Below is a small trained network, with its code and all its weights. Each question gives an input and a target symbol and asks what happens when units are switched off, that is, made to give their printed mean instead of their output.

import numpy as np


def w(rows, s, z=0):
    codes = np.array(rows[::2]) - 128.0
    scale = np.full(codes.shape[1], s)
    scale[-1] = z or s
    return codes * scale


def f(y):
    return np.maximum(y, 0)


def softmax(a):
    e = np.exp(a - a.max(-1, keepdims=True))
    return e / e.sum(-1, keepdims=True)


def log_softmax(a):
    a = a - a.max(-1, keepdims=True)
    return a - np.log(np.exp(a).sum(-1, keepdims=True))


def net(x, mask):
    ids = ['αβγδζθξπστψ'.index(c) for c in x.split()]
    T = len(ids)
    res = E[ids] + P[:T]
    u = 0
    for l in range(3):
        q, k, v = (res @ M[l].T for M in (Q, K, V))
        z = softmax(np.where(np.tri(T) > 0, q @ k.T / 4**0.5, -1e9)) @ v
        res = res + np.where(mask[u], z, O[l][:, -1]) @ O[l][:, :-1]
        u += 1
        y = f(res @ A[l][:, :-1].T + A[l][:, -1])
        res = res + np.where(mask[u : u + 8], y, B[l][:, -1]) @ B[l][:, :-1]
        u += 8
    return log_softmax(res[-1] @ U[:, :-1].T + U[:, -1])


Q, K, V, O, A, B = {}, {}, {}, {}, {}, {}
E = w([
[111,103,42,176,206,137,142],'α',
[127,100,133,123,108,149,179],'β',
[85,75,135,109,92,116,176],'γ',
[139,146,115,189,182,177,192],'δ',
[83,102,161,99,77,160,213],'ζ',
[1,80,82,172,194,149,80],'θ',
[173,111,221,201,147,93,100],'ξ',
[100,69,133,101,142,64,51],'π',
[125,106,135,10,66,128,118],'σ',
[156,200,217,101,100,231,144],'τ',
[189,131,226,49,104,96,113],'ψ',
],0.017)
P = w([
[112,201,14,158,54,58,188],'0',
[175,131,102,130,29,78,183],'1',
[186,49,101,126,83,120,174],'2',
[166,20,112,124,121,152,174],'3',
[101,2,147,137,172,158,180],'4',
[91,53,167,88,118,178,121],'5',
[79,126,206,42,127,163,86],'6',
[13,212,226,1,142,183,28],'7',
],0.011)
Q[0] = w([
[140,207,75,143,190,135,199],'L0H1',
[121,194,3,137,184,45,94],'L0H1',
[173,176,40,144,78,153,43],'L0H1',
[135,30,192,40,217,199,210],'L0H1',
],0.0049)
K[0] = w([
[106,176,114,173,146,105,127],'L0H1',
[117,143,79,206,46,105,130],'L0H1',
[162,208,87,46,139,120,152],'L0H1',
[167,2,167,72,227,197,180],'L0H1',
],0.0069)
V[0] = w([
[72,172,175,119,49,82,88],'L0H1',
[92,178,154,166,75,161,81],'L0H1',
[121,2,130,146,133,167,189],'L0H1',
[108,111,173,66,238,107,205],'L0H1',
],0.0062)
O[0] = w([
[138,106,59,136,102,170,113,107],'L0H1',
[141,140,105,144,151,158,130,86],'L0H1',
[130,203,187,6,194,91,135,254],'L0H1',
[122,139,133,131,10,162,88,159],'L0H1',
],0.011,0.0067)
A[0] = w([
[170,163,142,154,149,127,88,3],'L0N1',
[202,155,109,115,77,96,178,122],'L0N2',
[87,64,131,201,206,190,56,82],'L0N3',
[156,187,45,91,171,153,74,157],'L0N4',
[156,118,145,154,140,150,88,5],'L0N5',
[95,59,78,229,115,141,97,35],'L0N6',
[136,153,148,165,148,255,73,10],'L0N7',
[219,172,174,219,220,139,174,98],'L0N8',
],0.0076,0.004)
B[0] = w([
[165,144,124,142,170,160,121,130],'L0N1',
[204,138,60,128,101,93,168,253],'L0N2',
[196,91,94,71,111,183,149,229],'L0N3',
[83,180,174,161,153,93,102,200],'L0N4',
[163,140,221,141,186,139,193,128],'L0N5',
[195,196,29,58,125,93,148,185],'L0N6',
[236,83,123,158,254,120,179,182],'L0N7',
[142,147,138,144,202,168,145,225],'L0N8',
],0.0067,0.0025)
Q[1] = w([
[166,123,114,3,158,179,178],'L1H1',
[114,134,80,72,150,105,174],'L1H1',
[138,81,160,91,188,128,156],'L1H1',
[120,194,69,122,113,188,143],'L1H1',
],0.011)
K[1] = w([
[157,77,185,67,112,216,125],'L1H1',
[91,20,157,57,171,188,99],'L1H1',
[118,68,254,148,146,144,85],'L1H1',
[83,236,108,156,139,163,206],'L1H1',
],0.0067)
V[1] = w([
[203,178,188,77,151,108,1],'L1H1',
[200,77,111,189,76,80,138],'L1H1',
[130,161,133,192,4,146,133],'L1H1',
[110,142,103,121,226,14,206],'L1H1',
],0.0054)
O[1] = w([
[221,204,2,119,148,135,40,204],'L1H1',
[115,171,178,129,200,18,143,38],'L1H1',
[109,203,96,98,98,93,143,2],'L1H1',
[60,188,41,118,95,48,109,206],'L1H1',
],0.0056)
A[1] = w([
[134,96,194,241,176,198,107,117],'L1N1',
[168,225,128,49,236,84,168,105],'L1N2',
[158,158,244,160,91,168,186,170],'L1N3',
[53,65,132,103,1,83,35,233],'L1N4',
[80,159,148,99,158,174,77,254],'L1N5',
[73,69,140,92,177,55,125,36],'L1N6',
[162,249,212,170,149,135,203,196],'L1N7',
[55,90,51,160,137,163,120,23],'L1N8',
],0.0064,0.0028)
B[1] = w([
[94,126,81,50,73,45,111,150],'L1N1',
[24,22,175,163,81,164,95,252],'L1N2',
[152,81,2,128,175,159,77,196],'L1N3',
[197,159,38,121,199,227,102,240],'L1N4',
[29,145,149,186,144,231,111,254],'L1N5',
[132,201,94,104,200,102,146,193],'L1N6',
[76,29,67,169,121,127,77,203],'L1N7',
[121,45,62,154,137,110,144,158],'L1N8',
],0.0069,0.0075)
Q[2] = w([
[114,255,205,179,126,201,89],'L2H1',
[113,132,120,145,47,52,178],'L2H1',
[86,106,66,188,184,97,45],'L2H1',
[160,114,153,28,111,134,108],'L2H1',
],0.012)
K[2] = w([
[57,85,252,25,254,158,127],'L2H1',
[55,238,63,171,81,125,192],'L2H1',
[172,182,174,75,115,232,24],'L2H1',
[201,128,44,131,131,112,248],'L2H1',
],0.0089)
V[2] = w([
[111,57,106,172,79,191,153],'L2H1',
[201,167,76,75,155,169,122],'L2H1',
[92,144,159,4,74,151,230],'L2H1',
[183,95,161,157,23,115,80],'L2H1',
],0.012)
O[2] = w([
[136,248,141,158,216,193,143,207],'L2H1',
[203,74,64,100,183,174,197,183],'L2H1',
[86,187,53,98,121,44,230,123],'L2H1',
[155,159,25,170,95,177,84,2],'L2H1',
],0.014,0.013)
A[2] = w([
[42,137,87,45,55,107,103,186],'L2N1',
[127,157,130,110,190,196,128,120],'L2N2',
[59,88,169,106,45,123,139,4],'L2N3',
[151,160,220,130,106,136,139,208],'L2N4',
[105,254,106,134,147,89,79,194],'L2N5',
[82,106,165,226,140,196,41,98],'L2N6',
[81,117,208,84,157,87,115,103],'L2N7',
[103,247,117,202,122,125,207,99],'L2N8',
],0.009,0.0037)
B[2] = w([
[148,96,183,212,64,60,128,174],'L2N1',
[175,103,149,178,102,33,108,253],'L2N2',
[209,104,82,141,170,64,61,158],'L2N3',
[68,145,66,155,208,114,121,184],'L2N4',
[186,91,152,119,80,254,140,168],'L2N5',
[149,160,106,46,102,89,156,234],'L2N6',
[82,164,116,164,87,172,131,237],'L2N7',
[192,129,158,66,121,176,77,185],'L2N8',
],0.0095,0.028)
U = w([
[128,125,129,107,134,100,81,126],'α',
[154,116,153,111,87,143,113,122],'β',
[144,123,142,60,121,74,148,76],'γ',
[123,158,118,61,147,183,112,147],'δ',
[151,135,150,30,133,153,166,67],'ζ',
[111,139,154,75,188,132,160,203],'θ',
[127,144,108,3,133,101,90,106],'ξ',
[136,57,151,26,144,128,97,120],'π',
[137,137,85,14,162,109,178,138],'σ',
[196,150,148,88,183,105,122,64],'τ',
[138,126,48,116,111,160,104,255],'ψ',
],0.0046,0.0049)

Each question gives the input, a string of symbols that net reads in full, and the target symbol t.
The units are the heads (4 rows each of Q, K, V and O) and the neurons (one row each of A and B). Each row of codes is followed by its name. A weight is (code - 128) times the scale printed after its matrix; where a second scale follows, it is the last column's (O, A, B and U).
mask holds one flag per unit, layer by layer, with each layer's heads first. A switched-off unit (its flag False) gives its mean, the last column of its rows in O or B, instead of its output. The means were averaged over made-up inputs and are rounded, as every weight is.
A unit's drop is (log p(t) with every unit on - log p(t) with that unit switched off) / (log p(t) with every unit on - log p(t) with every unit switched off).
The circuit of an input: a set's keep is (log p(t) with only the set's units on - log p(t) with every unit switched off) / (log p(t) with every unit on - log p(t) with every unit switched off). Starting from the 12 units with the biggest drops (on a tie, the unit counted first), units are removed one at a time, each time the one whose removal leaves the highest keep (on an exact tie, the one counted first), for as long as the keep stays at least 0.8.
circuit, biggest first: the units of the circuit, biggest drop first
unit that matters most: the unit with the biggest drop
top k neurons: the k neurons with the biggest drops, biggest first
top k neurons in layer l: the k neurons of layer l with the biggest drops, biggest first
input β τ ζ, target β: top 2 neurons -> L2N1, L1N4
input σ δ δ ψ, target σ: unit that matters most -> L0H1
input γ α γ ψ σ π, target ψ: circuit, biggest first -> L2H1, L2N6
input β γ π θ σ, target γ: circuit, biggest first -> L2H1, L2N1, L1H1, L1N3
input δ θ θ π π τ ψ, target π: circuit, biggest first -> L2H1, L1N2
input θ θ γ τ θ π τ π, target τ: top 4 neurons -> L2N2, L0N7, L1N3, L1N2
input γ τ θ γ β, target τ: circuit, biggest first -> L1N3, L2H1, L0H1, L2N2
input ζ σ θ δ π θ θ, target π: top 4 neurons -> L1N2, L1N4, L1N6, L1N8
input ξ ξ α δ π θ β θ, target θ: circuit, biggest first -> L1N5, L2H1, L2N4
input α τ θ π θ π α θ, target π: top 2 neurons -> L1N8, L1N4
input ζ β β θ θ ψ, target β: top 3 neurons in layer 2 -> L2N1, L2N5, L2N6
input ψ σ ξ β ξ π β δ, target π: circuit, biggest first -> L2H1, L1N7, L1N4, L1N2
input π γ σ θ θ γ, target σ: circuit, biggest first -> L2H1, L0N2
input ζ ζ α α, target ζ: top 3 neurons -> L1N4, L1N5, L2N5
input θ δ θ α ψ σ, target θ: top 3 neurons -> L1N2, L0N3, L2N4
input π ξ α, target π: circuit, biggest first -> L2H1, L1N4, L1H1
input σ ψ θ τ θ ξ θ, target ξ: top 2 neurons -> L2N6, L1N5
input τ π γ σ, target τ: circuit, biggest first -> L0H1, L2H1, L2N2
input ψ δ θ τ δ ψ γ, target τ: top neuron -> L2N2
input π θ ψ σ θ θ, target σ: top 2 neurons -> L1N4, L0N2
input σ γ τ γ ζ δ ξ ζ, target ζ: circuit, biggest first -> L2H1, L2N8, L2N5
input ξ ψ θ σ, target ξ: top 4 neurons -> L1N7, L2N6, L0N6, L1N5
input π δ θ δ τ γ ζ β, target τ: circuit, biggest first -> L2N2, L2H1, L1N3, L1H1
input ξ ξ σ π ζ β γ ψ, target ζ: top 2 neurons -> L1N5, L2N5
input ψ ψ σ α π, target σ: circuit, biggest first -> L2H1, L1N4
input ψ δ τ, target ψ: top 2 neurons -> L1N5, L1N4
input ζ β σ α, target σ: circuit, biggest first -> L2H1
input δ π ψ σ, target δ: top 2 neurons in layer 2 -> L2N5, L2N4
input τ σ ξ π τ, target τ: top 4 neurons -> L1N3, L1N7, L0N7, L2N2
